Below are the code and all the weights of a small trained network. Each question names an input and a class and asks about switching units off, where a switched-off unit gives its printed mean instead of its output.

import numpy as np


def w(rows, s, z=0):
    codes = np.array(rows[::2]) - 128.0
    scale = np.full(codes.shape[1], s)
    scale[-1] = z or s
    return codes * scale


def f(y):
    return np.maximum(y, 0)


def log_softmax(a):
    a = a - a.max(-1, keepdims=True)
    return a - np.log(np.exp(a).sum(-1, keepdims=True))


def net(x, mask):
    res = np.array(x, float).reshape(1, 3) / 4 @ E
    y = f(res @ A[0][:, :-1].T + A[0][:, -1])
    res = res + np.where(mask, y, B[0][:, -1]) @ B[0][:, :-1]
    return log_softmax(res[-1] @ U[:, :-1].T + U[:, -1])


A, B = {}, {}
E = w([
[12,165,129,176,156,236,120,168,133,108],'x0',
[115,43,39,151,168,155,187,100,144,215],'x1',
[122,147,178,105,138,137,253,99,216,93],'x2',
],0.013)
A[0] = w([
[41,127,104,185,144,243,48,199,52,109,196],'N1',
[224,126,192,50,123,73,228,67,211,127,169],'N2',
[43,171,171,143,179,184,204,151,196,57,121],'N3',
[210,94,72,117,69,72,49,138,1,160,254],'N4',
[197,47,48,113,158,98,132,81,113,202,134],'N5',
[144,52,65,118,174,77,175,86,117,210,186],'N6',
[192,137,166,96,70,11,87,160,98,84,247],'N7',
[40,40,43,205,216,196,203,99,158,208,120],'N8',
],0.0073,0.0037)
B[0] = w([
[44,228,178,213,128,34,39,194,120,188,226],'N1',
[173,142,146,126,93,46,127,14,187,150,254],'N2',
[94,71,240,27,147,215,147,159,115,3,217],'N3',
[179,89,82,100,199,232,190,247,57,73,234],'N4',
[57,152,24,150,65,179,168,112,67,72,216],'N5',
[107,107,24,168,59,134,225,103,117,91,221],'N6',
[250,59,204,52,230,129,48,146,138,128,228],'N7',
[176,93,33,104,212,128,162,211,221,240,241],'N8',
],0.0067,0.016)
U = w([
[190,34,139,38,242,200,159,201,154,117,200],'0',
[187,125,201,87,108,49,107,10,171,96,203],'1',
[143,75,53,143,58,196,185,134,32,50,119],'2',
[134,107,99,134,2,91,227,24,202,125,90],'3',
[96,220,207,210,92,73,55,154,69,104,208],'4',
[64,143,232,79,81,227,166,143,112,27,46],'5',
[102,154,82,241,158,117,110,172,137,178,8],'6',
],0.0066,0.0016)

Each question gives the input, the list of numbers given to net, and the class t.
The units are the neurons (one row each of A and B). Each row of codes is followed by its name. A weight is (code - 128) times the scale printed after its matrix; where a second scale follows, it is the last column's (A, B and U).
mask holds one flag per neuron, in row order. A switched-off neuron (its flag False) gives its mean, the last column of its row in B, instead of its output. The means were averaged over made-up inputs and are rounded, as every weight is.
A unit's drop is (log p(t) with every unit on - log p(t) with that unit switched off) / (log p(t) with every unit on - log p(t) with every unit switched off).
The circuit of an input: a set's keep is (log p(t) with only the set's units on - log p(t) with every unit switched off) / (log p(t) with every unit on - log p(t) with every unit switched off). Starting from all 8 units, units are removed one at a time, each time the one whose removal leaves the highest keep (on an exact tie, the one counted first), for as long as the keep stays at least 0.8.
units of the circuit, in order: the units of the circuit, biggest drop first
most important unit: the unit with the biggest drop
k most important neurons: the k neurons with the biggest drops, biggest first
drop of u: that unit's drop, to one decimal
input [6,3,-8], class 6: units of the circuit, in order => (N1; N8)
input [5,0,5], class 5: most important unit => N7
input [-1,-8,7], class 1: 2 most important neurons => (N2; N4)
input [1,-2,-2], class 4: units of the circuit, in order => (N8; N3)
input [0,5,4], class 3: 2 most important neurons => (N4; N7)
input [5,4,0], class 6: 2 most important neurons => (N1; N7)
input [1,3,-8], class 6: 2 most important neurons => (N1; N3)
input [-5,-5,2], class 1: 2 most important neurons => (N2; N8)
input [8,4,-1], class 6: 3 most important neurons => (N1; N8; N7)
input [-5,1,-4], class 2: 4 most important neurons => (N5; N8; N6; N3)
input [4,2,0], class 6: 2 most important neurons => (N7; N1)
input [4,-7,0], class 4: 2 most important neurons => (N1; N4)
input [-1,8,-3], class 2: 2 most important neurons => (N5; N6)
input [7,4,-1], class 6: units of the circuit, in order => (N1)
input [0,-4,7], class 1: 3 most important neurons => (N2; N4; N5)
input [-7,-2,3], class 1: 2 most important neurons => (N2; N7)
input [-3,-7,8], class 1: drop of N1 => 0.0
input [3,1,-6], class 6: drop of N2 => 0.1
input [7,-7,0], class 4: drop of N4 => 0.3
input [6,6,-8], class 6: units of the circuit, in order => (N1)
